Here is a tiny trained network, its code and every weight. The questions are about switching its units off for an input and a class, where a switched-off unit gives its printed mean instead of its output.

import numpy as np


def w(rows, s, z=0):
    codes = np.array(rows[::2]) - 128.0
    scale = np.full(codes.shape[1], s)
    scale[-1] = z or s
    return codes * scale


def f(y):
    return y / 2 * (1 + np.tanh(0.7978845608 * (y + 0.044715 * y**3)))


def log_softmax(a):
    a = a - a.max(-1, keepdims=True)
    return a - np.log(np.exp(a).sum(-1, keepdims=True))


def net(x, mask):
    res = np.array(x, float).reshape(1, 3) / 4 @ E
    y = f(res @ A[0][:, :-1].T + A[0][:, -1])
    res = res + np.where(mask, y, B[0][:, -1]) @ B[0][:, :-1]
    return log_softmax(res[-1] @ U[:, :-1].T + U[:, -1])


A, B = {}, {}
E = w([
[106,183,19],'x0',
[244,204,196],'x1',
[25,177,197],'x2',
],0.011)
A[0] = w([
[158,171,149,107],'N0',
[147,201,175,106],'N1',
[108,197,73,135],'N2',
[39,71,101,96],'N3',
[223,43,37,114],'N4',
[127,176,68,125],'N5',
[115,240,40,120],'N6',
[60,167,154,104],'N7',
[67,201,203,99],'N8',
[81,93,102,106],'N9',
[98,72,89,130],'N10',
[113,62,210,128],'N11',
[165,31,170,128],'N12',
[170,74,89,112],'N13',
[39,250,151,113],'N14',
[114,140,129,253],'N15',
[98,70,104,94],'N16',
[92,176,165,101],'N17',
[218,165,172,113],'N18',
[179,97,70,116],'N19',
[175,231,131,114],'N20',
[85,35,138,106],'N21',
[190,73,42,117],'N22',
[171,199,157,114],'N23',
[93,31,81,99],'N24',
[138,42,234,106],'N25',
[14,172,177,123],'N26',
[114,253,54,87],'N27',
[154,82,195,102],'N28',
[212,105,95,96],'N29',
[189,93,73,104],'N30',
[132,175,64,113],'N31',
[124,83,185,122],'N32',
[175,55,117,117],'N33',
],0.012,0.015)
B[0] = w([
[109,91,106,150],'N0',
[103,106,111,167],'N1',
[134,143,111,172],'N2',
[128,100,110,187],'N3',
[101,127,163,218],'N4',
[123,181,107,161],'N5',
[113,179,101,192],'N6',
[95,104,162,159],'N7',
[103,120,150,179],'N8',
[123,98,90,158],'N9',
[141,121,101,174],'N10',
[114,187,99,181],'N11',
[89,189,131,183],'N12',
[107,129,155,162],'N13',
[95,118,193,193],'N14',
[252,130,167,247],'N15',
[113,116,108,152],'N16',
[64,103,160,148],'N17',
[112,98,96,198],'N18',
[96,123,183,170],'N19',
[111,63,73,184],'N20',
[131,106,76,173],'N21',
[92,125,185,195],'N22',
[103,92,90,175],'N23',
[128,108,104,182],'N24',
[103,149,85,192],'N25',
[108,131,160,199],'N26',
[109,142,101,176],'N27',
[109,139,93,162],'N28',
[94,120,136,171],'N29',
[89,114,168,169],'N30',
[96,169,109,157],'N31',
[115,183,107,159],'N32',
[89,145,162,167],'N33',
],0.015)
U = w([
[87,127,213,82],'0',
[111,247,87,151],'1',
[123,20,64,123],'2',
[194,160,162,255],'3',
[165,136,128,48],'4',
],0.014,0.011)

Each question gives the input, the list of numbers given to net, and the class t.
The units are the neurons (one row each of A and B). Each row of codes is followed by its name. A weight is (code - 128) times the scale printed after its matrix; where a second scale follows, it is the last column's (A, B and U).
mask holds one flag per neuron, in row order. A switched-off neuron (its flag False) gives its mean, the last column of its row in B, instead of its output. The means were averaged over made-up inputs and are rounded, as every weight is.
A unit's drop is (log p(t) with every unit on - log p(t) with that unit switched off) / (log p(t) with every unit on - log p(t) with every unit switched off).
The circuit of an input: a set's keep is (log p(t) with only the set's units on - log p(t) with every unit switched off) / (log p(t) with every unit on - log p(t) with every unit switched off). Starting from the 12 units with the biggest drops (on a tie, the unit counted first), units are removed one at a time, each time the one whose removal leaves the highest keep (on an exact tie, the one counted first), for as long as the keep stays at least 0.8.
circuit, biggest first: the units of the circuit, biggest drop first
unit that matters most: the unit with the biggest drop
k most important neurons: the k neurons with the biggest drops, biggest first
drop of u: that unit's drop, to one decimal
input [5,0,-5], class 0: unit that matters most	N22
input [-4,4,-3], class 1: circuit, biggest first	N12, N14
input [4,3,4], class 0: 2 most important neurons	N14, N11
input [8,7,8], class 0: 2 most important neurons	N14, N17
input [6,-5,-5], class 1: 2 most important neurons	N6, N5
input [4,7,-8], class 0: 3 most important neurons	N22, N4, N19
input [4,6,5], class 2: 2 most important neurons	N20, N23
input [-8,0,6], class 1: 2 most important neurons	N11, N25
input [0,8,-6], class 2: 2 most important neurons	N20, N18
input [-3,8,-6], class 2: 2 most important neurons	N18, N20
input [-8,1,-7], class 1: drop of N25	0.5
input [-6,8,-6], class 2: drop of N26	0.0
input [3,6,-4], class 2: drop of N20	0.1
input [4,7,8], class 0: circuit, biggest first	N14
